Below is a small trained network, with its code and all its weights. Each question gives an input and a class and asks what happens when units are switched off, that is, made to give their printed mean instead of their output.

import numpy as np


def w(rows, s, z=0):
    codes = np.array(rows[::2]) - 128.0
    scale = np.full(codes.shape[1], s)
    scale[-1] = z or s
    return codes * scale


def norm(h):
    return h / np.sqrt((h * h).mean(-1, keepdims=True) + 1e-5)


def f(y):
    return y / 2 * (1 + np.tanh(0.7978845608 * (y + 0.044715 * y**3)))


def log_softmax(a):
    a = a - a.max(-1, keepdims=True)
    return a - np.log(np.exp(a).sum(-1, keepdims=True))


def net(x, mask):
    res = np.array(x, float).reshape(1, 3) / 4 @ E
    u = 0
    for l in range(2):
        y = f(norm(res) @ A[l][:, :-1].T + A[l][:, -1])
        res = res + np.where(mask[u : u + 16], y, B[l][:, -1]) @ B[l][:, :-1]
        u += 16
    return log_softmax(norm(res)[-1] @ U[:, :-1].T + U[:, -1])


A, B = {}, {}
E = w([
[173,170,215,218,119],'x0',
[250,1,118,121,225],'x1',
[9,28,124,139,151],'x2',
],0.00094)
A[0] = w([
[191,27,130,177,230,48],'L0N1',
[227,142,104,77,211,110],'L0N2',
[143,91,241,208,164,83],'L0N3',
[126,183,40,51,185,44],'L0N4',
[97,242,164,128,32,125],'L0N5',
[239,76,143,103,200,175],'L0N6',
[73,91,65,91,165,78],'L0N7',
[205,138,252,164,138,74],'L0N8',
[185,143,196,142,185,53],'L0N9',
[195,196,175,145,169,119],'L0N10',
[103,109,104,49,165,184],'L0N11',
[114,146,105,124,98,89],'L0N12',
[137,38,81,161,112,169],'L0N13',
[141,64,54,106,144,3],'L0N14',
[162,75,236,217,205,147],'L0N15',
[115,43,55,75,179,79],'L0N16',
],0.0037,0.0025)
B[0] = w([
[67,205,153,126,98,199],'L0N1',
[207,88,175,66,96,183],'L0N2',
[115,105,18,209,29,148],'L0N3',
[117,136,82,174,144,123],'L0N4',
[169,204,222,173,159,244],'L0N5',
[137,127,210,76,52,250],'L0N6',
[41,88,65,60,208,147],'L0N7',
[51,45,51,109,202,152],'L0N8',
[61,114,37,123,93,117],'L0N9',
[68,150,185,67,191,157],'L0N10',
[62,79,129,163,212,197],'L0N11',
[176,142,155,175,120,116],'L0N12',
[32,114,166,103,126,185],'L0N13',
[44,170,56,78,131,111],'L0N14',
[124,167,49,193,2,207],'L0N15',
[40,185,65,63,175,184],'L0N16',
],0.0035,0.0021)
A[1] = w([
[104,137,140,65,206,138],'L1N1',
[158,105,154,55,79,78],'L1N2',
[62,59,31,38,157,81],'L1N3',
[63,108,40,66,215,135],'L1N4',
[93,208,147,90,68,141],'L1N5',
[52,46,70,54,155,10],'L1N6',
[203,55,131,70,176,35],'L1N7',
[143,102,173,92,135,53],'L1N8',
[111,56,67,225,50,99],'L1N9',
[103,84,49,165,196,46],'L1N10',
[189,111,35,188,197,222],'L1N11',
[67,96,200,192,111,149],'L1N12',
[219,86,113,201,66,253],'L1N13',
[129,106,135,71,93,88],'L1N14',
[151,94,3,239,74,188],'L1N15',
[114,83,164,145,131,194],'L1N16',
],0.005,0.0025)
B[1] = w([
[9,97,113,130,81,199],'L1N1',
[147,11,150,61,209,148],'L1N2',
[11,125,244,219,140,251],'L1N3',
[4,20,206,137,178,244],'L1N4',
[245,137,196,185,200,212],'L1N5',
[20,57,234,234,182,210],'L1N6',
[147,157,125,35,253,101],'L1N7',
[47,196,70,47,128,114],'L1N8',
[43,251,29,144,12,167],'L1N9',
[170,66,228,133,223,109],'L1N10',
[35,133,236,140,36,122],'L1N11',
[198,152,8,156,166,209],'L1N12',
[11,82,109,52,157,240],'L1N13',
[196,78,168,112,113,138],'L1N14',
[8,207,78,98,5,173],'L1N15',
[49,63,24,146,190,179],'L1N16',
],0.0035,0.0023)
U = w([
[147,159,59,207,175,2],'0',
[157,60,206,86,157,2],'1',
[42,180,53,166,48,254],'2',
[154,71,70,147,184,2],'3',
[216,204,207,198,190,254],'4',
[184,81,177,47,210,183],'5',
[186,57,70,70,74,3],'6',
[2,49,201,173,206,234],'7',
],0.0058,0.0031)

Each question gives the input, the list of numbers given to net, and the class t.
The units are the neurons (one row each of A and B). Each row of codes is followed by its name. A weight is (code - 128) times the scale printed after its matrix; where a second scale follows, it is the last column's (A, B and U).
mask holds one flag per neuron, layer by layer. A switched-off neuron (its flag False) gives its mean, the last column of its row in B, instead of its output. The means were averaged over made-up inputs and are rounded, as every weight is.
A unit's drop is (log p(t) with every unit on - log p(t) with that unit switched off) / (log p(t) with every unit on - log p(t) with every unit switched off).
unit that matters most: the unit with the biggest drop
k most important neurons: the k neurons with the biggest drops, biggest first
top k neurons in layer l: the k neurons of layer l with the biggest drops, biggest first
drop of u: that unit's drop, to one decimal
input [5,1,-7], class 5: unit that matters most	L0N10
input [1,0,-2], class 5: 2 most important neurons	L0N10, L0N11
input [5,-1,-3], class 2: 3 most important neurons	L0N3, L0N8, L0N1
input [0,5,1], class 1: 2 most important neurons	L0N6, L0N2
input [5,0,-8], class 5: top 2 neurons in layer 1	L1N13, L1N3
input [2,5,-3], class 6: top 2 neurons in layer 0	L0N6, L0N15
input [2,7,-1], class 6: 2 most important neurons	L0N6, L0N15
input [4,8,3], class 2: 2 most important neurons	L0N15, L0N3
input [2,-8,6], class 0: 2 most important neurons	L1N12, L0N6
input [-1,-7,6], class 0: top 2 neurons in layer 0	L0N6, L0N1
input [4,-7,6], class 0: top 2 neurons in layer 1	L1N12, L1N3
input [4,-1,-5], class 4: 3 most important neurons	L0N10, L0N5, L1N4
input [-2,-4,3], class 0: top 2 neurons in layer 0	L0N8, L0N16
input [6,-7,3], class 4: unit that matters most	L0N5
input [-3,5,-5], class 5: top 2 neurons in layer 0	L0N6, L0N2
input [8,7,-2], class 2: drop of L0N15	0.3
input [3,1,-5], class 5: drop of L0N10	0.6
input [8,7,-8], class 6: drop of L0N15	0.2
